Here is a tiny trained network, its code and every weight. The questions are about switching its units off for an input and a target symbol, where a switched-off unit gives its printed mean instead of its output.

import numpy as np


def w(rows, s, z=0):
    codes = np.array(rows[::2]) - 128.0
    scale = np.full(codes.shape[1], s)
    scale[-1] = z or s
    return codes * scale


def f(y):
    return np.maximum(y, 0)


def softmax(a):
    e = np.exp(a - a.max(-1, keepdims=True))
    return e / e.sum(-1, keepdims=True)


def log_softmax(a):
    a = a - a.max(-1, keepdims=True)
    return a - np.log(np.exp(a).sum(-1, keepdims=True))


def net(x, mask):
    ids = ['ΓΩζμτφψ'.index(c) for c in x.split()]
    T = len(ids)
    res = E[ids] + P[:T]
    u = 0
    for l in range(2):
        q, k, v = (res @ M[l].T for M in (Q, K, V))
        z = softmax(np.where(np.tri(T) > 0, q @ k.T / 3**0.5, -1e9)) @ v
        res = res + np.where(mask[u], z, O[l][:, -1]) @ O[l][:, :-1]
        u += 1
        y = f(res @ A[l][:, :-1].T + A[l][:, -1])
        res = res + np.where(mask[u : u + 12], y, B[l][:, -1]) @ B[l][:, :-1]
        u += 12
    return log_softmax(res[-1] @ U[:, :-1].T + U[:, -1])


Q, K, V, O, A, B = {}, {}, {}, {}, {}, {}
E = w([
[123,196,196,113],'Γ',
[113,151,182,81],'Ω',
[109,85,134,15],'ζ',
[134,167,132,117],'μ',
[52,31,72,149],'τ',
[124,137,147,117],'φ',
[99,104,1,101],'ψ',
],0.019)
P = w([
[2,200,179,139],'0',
[141,136,166,121],'1',
[171,131,144,128],'2',
[178,129,119,138],'3',
[189,131,91,103],'4',
[192,135,52,104],'5',
[182,137,38,83],'6',
[169,184,78,90],'7',
],0.0067)
Q[0] = w([
[14,6,79,230],'L0H1',
[254,105,209,157],'L0H1',
[155,114,135,29],'L0H1',
],0.0084)
K[0] = w([
[78,179,248,102],'L0H1',
[161,46,171,108],'L0H1',
[175,122,89,221],'L0H1',
],0.011)
V[0] = w([
[115,84,152,2],'L0H1',
[240,29,232,124],'L0H1',
[162,158,36,51],'L0H1',
],0.0046)
O[0] = w([
[130,106,99,56,160],'L0H1',
[54,134,192,164,2],'L0H1',
[158,130,186,245,185],'L0H1',
],0.013,0.0048)
A[0] = w([
[66,148,146,83,70],'L0N1',
[48,112,145,102,97],'L0N2',
[119,160,139,108,163],'L0N3',
[137,143,35,110,207],'L0N4',
[212,85,179,166,104],'L0N5',
[45,177,189,122,2],'L0N6',
[116,50,149,102,80],'L0N7',
[54,79,138,155,71],'L0N8',
[163,149,113,47,143],'L0N9',
[86,150,248,145,133],'L0N10',
[131,128,104,97,102],'L0N11',
[238,223,169,130,158],'L0N12',
],0.012,0.005)
B[0] = w([
[157,152,143,90,141],'L0N1',
[238,156,188,134,144],'L0N2',
[120,54,172,144,152],'L0N3',
[51,169,195,61,251],'L0N4',
[180,88,1,1,162],'L0N5',
[197,126,82,110,135],'L0N6',
[100,123,151,81,146],'L0N7',
[114,181,126,127,141],'L0N8',
[106,57,112,162,214],'L0N9',
[156,118,44,88,144],'L0N10',
[100,159,117,177,160],'L0N11',
[59,48,143,80,237],'L0N12',
],0.008,0.012)
Q[1] = w([
[59,92,100,104],'L1H1',
[108,110,155,9],'L1H1',
[191,176,102,135],'L1H1',
],0.011)
K[1] = w([
[184,184,234,95],'L1H1',
[122,253,174,64],'L1H1',
[137,64,139,102],'L1H1',
],0.011)
V[1] = w([
[147,110,2,24],'L1H1',
[120,30,201,146],'L1H1',
[73,9,6,155],'L1H1',
],0.0065)
O[1] = w([
[158,75,97,152,254],'L1H1',
[138,217,119,95,118],'L1H1',
[103,104,119,4,128],'L1H1',
],0.016,0.0079)
A[1] = w([
[89,104,45,92,135],'L1N1',
[129,109,80,121,132],'L1N2',
[201,94,179,120,167],'L1N3',
[39,98,86,175,52],'L1N4',
[78,63,96,148,153],'L1N5',
[50,63,93,197,115],'L1N6',
[154,77,122,3,167],'L1N7',
[124,138,141,50,136],'L1N8',
[216,137,141,72,107],'L1N9',
[195,118,95,116,104],'L1N10',
[216,99,44,96,93],'L1N11',
[84,120,137,132,254],'L1N12',
],0.012,0.0054)
B[1] = w([
[181,180,58,153,207],'L1N1',
[157,195,1,188,164],'L1N2',
[184,184,70,23,154],'L1N3',
[179,170,111,135,151],'L1N4',
[144,162,140,165,192],'L1N5',
[182,136,194,183,165],'L1N6',
[59,145,128,172,251],'L1N7',
[85,80,152,141,170],'L1N8',
[139,167,126,93,147],'L1N9',
[140,186,68,120,148],'L1N10',
[84,142,214,173,180],'L1N11',
[146,56,210,129,161],'L1N12',
],0.0065,0.03)
U = w([
[149,219,148,74,112],'Γ',
[255,134,145,132,119],'Ω',
[57,148,138,75,98],'ζ',
[55,94,190,240,101],'μ',
[107,155,227,183,221],'τ',
[142,62,123,133,253],'φ',
[117,169,74,181,74],'ψ',
],0.0095,0.0043)

Each question gives the input, a string of symbols that net reads in full, and the target symbol t.
The units are the heads (3 rows each of Q, K, V and O) and the neurons (one row each of A and B). Each row of codes is followed by its name. A weight is (code - 128) times the scale printed after its matrix; where a second scale follows, it is the last column's (O, A, B and U).
mask holds one flag per unit, layer by layer, with each layer's heads first. A switched-off unit (its flag False) gives its mean, the last column of its rows in O or B, instead of its output. The means were averaged over made-up inputs and are rounded, as every weight is.
A unit's drop is (log p(t) with every unit on - log p(t) with that unit switched off) / (log p(t) with every unit on - log p(t) with every unit switched off).
The circuit of an input: a set's keep is (log p(t) with only the set's units on - log p(t) with every unit switched off) / (log p(t) with every unit on - log p(t) with every unit switched off). Starting from the 12 units with the biggest drops (on a tie, the unit counted first), units are removed one at a time, each time the one whose removal leaves the highest keep (on an exact tie, the one counted first), for as long as the keep stays at least 0.8.
units of the circuit, in order: the units of the circuit, biggest drop first
unit that matters most: the unit with the biggest drop
top k neurons: the k neurons with the biggest drops, biggest first
top k neurons in layer l: the k neurons of layer l with the biggest drops, biggest first
input ψ ψ τ Ω μ Γ, target μ: units of the circuit, in order : [L0N12; L0N4; L1N7; L1H1]
input Ω φ Γ Ω μ μ, target Ω: units of the circuit, in order : [L1N7; L1H1]
input ψ Ω φ ψ, target μ: units of the circuit, in order : [L1N3; L0N5]
input μ ψ Γ μ ζ ζ μ Γ, target ζ: units of the circuit, in order : [L0N12; L0N5; L0H1; L1N6]
input ψ φ ζ μ μ φ ψ Γ, target ψ: top 4 neurons : [L0N5; L0N4; L1N1; L1N2]
input Ω τ μ ψ τ Ω, target Ω: top 3 neurons in layer 0 : [L0N1; L0N2; L0N12]
input ψ μ Ω Ω μ, target μ: top 4 neurons : [L0N12; L0N4; L1N11; L1N7]
input ψ ζ ψ, target μ: units of the circuit, in order : [L1N11]
input ζ ζ μ Ω, target Γ: top 3 neurons : [L0N9; L0N2; L0N4]
input Γ Γ Ω Ω, target Γ: top 4 neurons in layer 0 : [L0N12; L0N3; L0N2; L0N4]
input ψ Ω τ Γ Ω, target μ: top 2 neurons : [L0N12; L1N7]
input ζ ζ μ Γ, target Γ: top 2 neurons : [L0N9; L0N4]
input Γ ψ φ ζ, target ψ: top 2 neurons : [L0N4; L0N10]
input ζ ψ ψ φ φ ζ, target ψ: top neuron in layer 0 : [L0N9]
input Ω μ ζ, target Ω: top 3 neurons : [L0N12; L0N2; L0N1]
input Ω Ω ψ φ, target Ω: top 4 neurons : [L0N2; L0N1; L0N12; L1N7]
input τ τ Ω Γ τ φ Γ, target μ: top 2 neurons in layer 0 : [L0N12; L0N9]
input ψ τ ψ ψ Ω, target ψ: top 2 neurons in layer 0 : [L0N5; L0N4]
input Ω ζ τ μ μ Γ, target Ω: top 3 neurons in layer 1 : [L1N7; L1N11; L1N8]
input φ φ Ω Γ τ, target τ: top 2 neurons : [L0N5; L0N12]
input φ φ ζ τ μ Γ ζ, target μ: unit that matters most : L0N9
input Ω Ω φ, target Ω: top 2 neurons in layer 1 : [L1N7; L1N8]
input Ω Γ ψ μ Ω, target ψ: top 3 neurons in layer 0 : [L0N4; L0N5; L0N9]
